Here is a tiny trained network, its code and every weight. The questions are about switching its units off for an input and a class, where a switched-off unit gives its printed mean instead of its output.

import numpy as np


def w(rows, s, z=0):
    codes = np.array(rows[::2]) - 128.0
    scale = np.full(codes.shape[1], s)
    scale[-1] = z or s
    return codes * scale


def norm(h):
    return h / np.sqrt((h * h).mean(-1, keepdims=True) + 1e-5)


def f(y):
    return y / 2 * (1 + np.tanh(0.7978845608 * (y + 0.044715 * y**3)))


def log_softmax(a):
    a = a - a.max(-1, keepdims=True)
    return a - np.log(np.exp(a).sum(-1, keepdims=True))


def net(x, mask):
    res = np.array(x, float).reshape(1, 7) / 4 @ E
    u = 0
    for l in range(3):
        y = f(norm(res) @ A[l][:, :-1].T + A[l][:, -1])
        res = res + np.where(mask[u : u + 3], y, B[l][:, -1]) @ B[l][:, :-1]
        u += 3
    return log_softmax(norm(res)[-1] @ U[:, :-1].T + U[:, -1])


A, B = {}, {}
E = w([
[167,95,127,108],'x0',
[219,100,103,168],'x1',
[164,116,137,113],'x2',
[196,105,95,185],'x3',
[210,255,83,165],'x4',
[85,40,178,222],'x5',
[25,172,237,151],'x6',
],0.0048)
A[0] = w([
[77,150,30,81,72],'L0N0',
[116,234,2,105,100],'L0N1',
[102,204,201,17,4],'L0N2',
],0.0077,0.0018)
B[0] = w([
[255,149,79,54,151],'L0N0',
[136,81,198,134,255],'L0N1',
[137,165,87,136,197],'L0N2',
],0.0092,0.0028)
A[1] = w([
[99,143,63,120,145],'L1N0',
[254,175,130,96,1],'L1N1',
[88,164,143,124,217],'L1N2',
],0.0076,0.001)
B[1] = w([
[136,94,161,38,121],'L1N0',
[108,114,174,255,252],'L1N1',
[72,193,131,85,158],'L1N2',
],0.007,0.0037)
A[2] = w([
[81,122,46,81,7],'L2N0',
[147,1,126,52,175],'L2N1',
[110,198,202,207,31],'L2N2',
],0.0056,0.0019)
B[2] = w([
[167,134,119,120,86],'L2N0',
[72,180,45,154,236],'L2N1',
[254,110,70,232,250],'L2N2',
],0.0093,0.002)
U = w([
[135,211,1,81,113],'0',
[23,171,93,92,247],'1',
[89,119,193,74,4],'2',
],0.0081,0.0018)

Each question gives the input, the list of numbers given to net, and the class t.
The units are the neurons (one row each of A and B). Each row of codes is followed by its name. A weight is (code - 128) times the scale printed after its matrix; where a second scale follows, it is the last column's (A, B and U).
mask holds one flag per neuron, layer by layer. A switched-off neuron (its flag False) gives its mean, the last column of its row in B, instead of its output. The means were averaged over made-up inputs and are rounded, as every weight is.
A unit's drop is (log p(t) with every unit on - log p(t) with that unit switched off) / (log p(t) with every unit on - log p(t) with every unit switched off).
The circuit of an input: a set's keep is (log p(t) with only the set's units on - log p(t) with every unit switched off) / (log p(t) with every unit on - log p(t) with every unit switched off). Starting from all 9 units, units are removed one at a time, each time the one whose removal leaves the highest keep (on an exact tie, the one counted first), for as long as the keep stays at least 0.8.
units of the circuit, in order: the units of the circuit, biggest drop first
unit that matters most: the unit with the biggest drop
top k neurons: the k neurons with the biggest drops, biggest first
top k neurons in layer l: the k neurons of layer l with the biggest drops, biggest first
drop when u is switched off: that unit's drop, to one decimal
input [6,2,7,-4,8,-1,-1], class 2: units of the circuit, in order -> [L0N1, L1N1]
input [6,8,1,-8,8,-8,-1], class 2: unit that matters most -> L0N1
input [3,-5,-5,3,7,0,-1], class 2: top 2 neurons -> [L0N1, L2N1]
input [4,-1,8,7,-5,-3,5], class 1: top 3 neurons -> [L2N1, L1N1, L2N2]
input [2,3,6,-3,6,-1,-8], class 2: units of the circuit, in order -> [L1N1, L0N1, L2N1]
input [-2,-6,-7,8,3,-6,0], class 2: top 2 neurons -> [L0N1, L2N1]
input [-2,-1,-1,-6,7,-3,-7], class 2: units of the circuit, in order -> [L0N1, L1N1]
input [0,0,-3,6,4,-8,-6], class 2: units of the circuit, in order -> [L0N1, L1N1, L2N1]
input [-3,5,5,-4,-6,-4,-1], class 0: top 2 neurons -> [L2N1, L0N1]
input [-7,-3,5,-6,-3,-3,-3], class 0: top 2 neurons in layer 0 -> [L0N0, L0N2]
input [-3,7,-1,3,5,-2,-4], class 2: top 2 neurons in layer 0 -> [L0N1, L0N2]
input [-3,-3,-3,-4,2,-5,-3], class 2: top 2 neurons in layer 0 -> [L0N1, L0N0]
input [3,-4,6,-6,-5,-5,-1], class 0: drop when L0N2 is switched off -> 0.2
input [1,6,-5,-5,3,-1,-3], class 2: drop when L0N1 is switched off -> 0.2
input [-2,-7,4,-2,-5,-5,0], class 0: drop when L0N1 is switched off -> 0.1
input [-4,8,0,-7,7,-5,0], class 2: top neuron in layer 1 -> [L1N1]
